Below is a small trained network, with its code and all its weights. Each question gives an input and a class and asks what happens when units are switched off, that is, made to give their printed mean instead of their output.

import numpy as np


def w(rows, s, z=0):
    codes = np.array(rows[::2]) - 128.0
    scale = np.full(codes.shape[1], s)
    scale[-1] = z or s
    return codes * scale


def f(y):
    return np.maximum(y, 0)


def log_softmax(a):
    a = a - a.max(-1, keepdims=True)
    return a - np.log(np.exp(a).sum(-1, keepdims=True))


def net(x, mask):
    res = np.array(x, float).reshape(1, 7) / 4 @ E
    y = f(res @ A[0][:, :-1].T + A[0][:, -1])
    res = res + np.where(mask, y, B[0][:, -1]) @ B[0][:, :-1]
    return log_softmax(res[-1] @ U[:, :-1].T + U[:, -1])


A, B = {}, {}
E = w([
[181,112,253,174,120,178,128,134,179],'x0',
[148,75,182,74,187,147,143,55,34],'x1',
[181,111,64,154,131,184,146,122,127],'x2',
[89,76,145,91,60,197,107,214,85],'x3',
[126,119,130,133,127,119,136,131,128],'x4',
[38,176,137,196,162,202,137,105,103],'x5',
[129,186,151,72,45,141,226,88,126],'x6',
],0.0065)
A[0] = w([
[234,57,56,98,96,111,137,142,164,183],'N0',
[64,163,16,83,153,57,130,105,67,184],'N1',
[126,192,142,65,63,153,236,71,125,49],'N2',
[195,170,85,153,180,109,131,51,187,110],'N3',
[124,90,124,150,162,122,47,130,126,4],'N4',
[178,167,115,175,203,65,149,84,177,83],'N5',
[11,178,128,196,175,199,142,110,103,151],'N6',
[130,55,121,104,57,208,109,206,77,87],'N7',
[155,123,132,102,86,54,101,170,168,133],'N8',
[156,78,170,89,191,182,147,68,1,87],'N9',
[160,180,122,122,173,95,161,67,164,91],'N10',
[116,53,141,81,70,184,100,184,73,63],'N11',
[168,110,218,182,110,173,125,132,166,87],'N12',
[153,76,178,102,171,144,161,74,31,57],'N13',
[147,80,180,87,169,150,128,78,33,79],'N14',
[29,185,120,210,148,204,146,127,130,135],'N15',
[107,188,112,191,48,128,100,189,217,17],'N16',
[131,165,161,70,64,92,219,104,127,95],'N17',
[104,163,182,86,50,120,218,86,125,45],'N18',
[104,132,76,198,153,215,164,105,96,168],'N19',
[156,149,127,158,177,66,142,76,171,37],'N20',
[154,196,153,84,80,120,179,78,131,68],'N21',
[102,103,131,110,49,185,87,205,119,74],'N22',
[163,132,197,169,135,183,124,130,142,115],'N23',
[156,73,141,114,192,182,144,77,55,88],'N24',
[165,135,92,154,166,89,152,92,150,183],'N25',
[184,162,92,133,76,176,201,105,112,124],'N26',
[144,170,70,212,72,167,128,189,197,160],'N27',
[51,113,41,72,115,125,120,147,62,119],'N28',
[173,88,122,129,175,104,46,155,129,87],'N29',
[23,195,187,159,149,111,111,125,92,129],'N30',
[169,88,142,43,93,27,89,149,166,157],'N31',
[107,74,150,156,207,104,48,139,131,38],'N32',
[141,77,124,155,187,116,60,136,140,30],'N33',
[197,107,231,174,101,175,121,108,203,117],'N34',
[125,98,101,157,195,111,57,140,112,33],'N35',
[152,116,252,165,136,159,127,129,182,104],'N36',
],0.0054,0.0025)
B[0] = w([
[199,68,248,69,132,150,162,20,141,245],'N0',
[248,179,127,154,1,116,65,136,9,254],'N1',
[62,40,27,193,99,176,41,181,172,211],'N2',
[60,165,194,176,180,174,198,159,67,202],'N3',
[66,60,51,207,102,180,93,175,163,153],'N4',
[40,169,183,196,175,180,209,171,77,199],'N5',
[222,50,182,67,125,153,156,11,152,219],'N6',
[70,193,214,182,200,176,227,146,87,222],'N7',
[156,90,176,69,163,102,154,47,177,198],'N8',
[117,186,38,69,184,39,162,150,210,228],'N9',
[81,153,168,193,158,184,176,175,86,180],'N10',
[63,194,190,198,193,152,244,167,78,207],'N11',
[198,197,61,158,28,74,89,157,41,198],'N12',
[108,182,24,76,184,38,147,172,198,201],'N13',
[111,181,55,75,183,43,163,174,213,205],'N14',
[207,64,184,49,133,148,160,32,184,214],'N15',
[118,193,30,60,212,37,180,168,225,196],'N16',
[67,20,69,188,106,197,59,146,162,206],'N17',
[39,53,26,191,114,184,46,165,178,199],'N18',
[189,87,194,48,103,117,86,37,153,198],'N19',
[67,172,166,199,172,186,228,189,91,173],'N20',
[78,71,80,176,117,191,90,151,157,184],'N21',
[68,206,186,171,209,138,250,165,117,200],'N22',
[201,172,99,125,55,85,77,135,81,188],'N23',
[112,154,68,64,172,49,141,143,203,197],'N24',
[114,151,205,147,148,166,150,141,74,197],'N25',
[47,26,105,155,118,165,16,146,170,190],'N26',
[128,170,98,25,197,27,141,127,216,226],'N27',
[191,198,148,166,65,135,121,139,51,218],'N28',
[84,59,114,165,117,183,110,109,157,188],'N29',
[193,50,205,63,130,128,109,35,159,191],'N30',
[156,60,231,101,142,199,176,33,135,238],'N31',
[56,45,56,193,90,174,70,157,176,178],'N32',
[82,41,70,191,117,184,92,146,175,168],'N33',
[187,178,90,144,61,95,70,159,48,226],'N34',
[90,65,41,204,85,195,81,175,145,172],'N35',
[197,176,71,140,35,101,73,150,49,214],'N36',
],0.0045,0.0047)
U = w([
[50,28,54,188,112,193,59,166,168,55],'0',
[112,195,70,53,178,16,169,160,213,56],'1',
[65,192,210,182,170,185,226,170,52,71],'2',
[195,49,213,58,125,154,146,44,150,79],'3',
[205,209,92,142,44,88,65,154,1,102],'4',
[128,127,141,107,130,134,122,129,126,253],'5',
[117,122,151,102,130,126,110,118,131,239],'6',
],0.0091,0.0052)

Each question gives the input, the list of numbers given to net, and the class t.
The units are the neurons (one row each of A and B). Each row of codes is followed by its name. A weight is (code - 128) times the scale printed after its matrix; where a second scale follows, it is the last column's (A, B and U).
mask holds one flag per neuron, in row order. A switched-off neuron (its flag False) gives its mean, the last column of its row in B, instead of its output. The means were averaged over made-up inputs and are rounded, as every weight is.
A unit's drop is (log p(t) with every unit on - log p(t) with that unit switched off) / (log p(t) with every unit on - log p(t) with every unit switched off).
The circuit of an input: a set's keep is (log p(t) with only the set's units on - log p(t) with every unit switched off) / (log p(t) with every unit on - log p(t) with every unit switched off). Starting from the 12 units with the biggest drops (on a tie, the unit counted first), units are removed one at a time, each time the one whose removal leaves the highest keep (on an exact tie, the one counted first), for as long as the keep stays at least 0.8.
units of the circuit, in order: the units of the circuit, biggest drop first
unit that matters most: the unit with the biggest drop
top k neurons: the k neurons with the biggest drops, biggest first
input [-7,-2,-5,-4,-2,0,3], class 4: units of the circuit, in order : N1
input [8,-1,0,-3,-5,2,6], class 4: units of the circuit, in order : N34, N36
input [-7,-1,1,0,6,6,6], class 4: top 4 neurons : N1, N28, N31, N0
input [-8,-3,5,-5,-7,-8,-5], class 3: units of the circuit, in order : N0, N31
input [8,-2,0,-1,1,-6,5], class 4: units of the circuit, in order : N34, N12
input [2,-2,2,-7,0,1,-6], class 2: units of the circuit, in order : N5, N3
input [5,-5,3,5,4,0,4], class 1: top 3 neurons : N27, N16, N1
input [7,1,-1,0,-7,-5,-6], class 4: units of the circuit, in order : N34, N36
input [3,6,-4,8,5,-5,-4], class 2: top 2 neurons : N11, N7
input [6,-3,6,6,-5,8,1], class 3: top 3 neurons : N15, N6, N19
input [-2,-1,-8,1,-6,8,-7], class 3: units of the circuit, in order : N6, N30
input [5,2,-1,0,-7,8,-3], class 3: units of the circuit, in order : N6, N15
input [0,1,4,5,-5,5,6], class 0: top 3 neurons : N2, N26, N18
input [8,-2,8,5,-7,3,-4], class 4: units of the circuit, in order : N12, N34
input [-4,-8,7,4,4,-1,6], class 1: unit that matters most : N27
input [5,0,5,7,2,-5,3], class 2: units of the circuit, in order : N7, N11
input [-8,4,-4,1,5,1,-1], class 4: top 2 neurons : N1, N28
input [0,-3,6,-5,6,6,3], class 3: units of the circuit, in order : N15, N6
input [2,2,6,8,6,8,-7], class 2: top 4 neurons : N7, N11, N22, N2
input [4,-2,2,8,-1,6,8], class 0: top 4 neurons : N2, N18, N26, N17
input [-7,5,-7,4,-7,-1,6], class 4: units of the circuit, in order : N1
input [6,5,-6,6,-1,-4,-3], class 2: top 2 neurons : N11, N7
input [-8,-7,-6,-4,-3,7,-7], class 4: top 2 neurons : N1, N28
input [-3,-3,2,-3,4,-7,2], class 3: top 2 neurons : N0, N31
input [1,-3,-6,-8,5,0,7], class 2: units of the circuit, in order : N5, N10
input [5,-7,6,-4,6,1,5], class 1: top 2 neurons : N27, N16
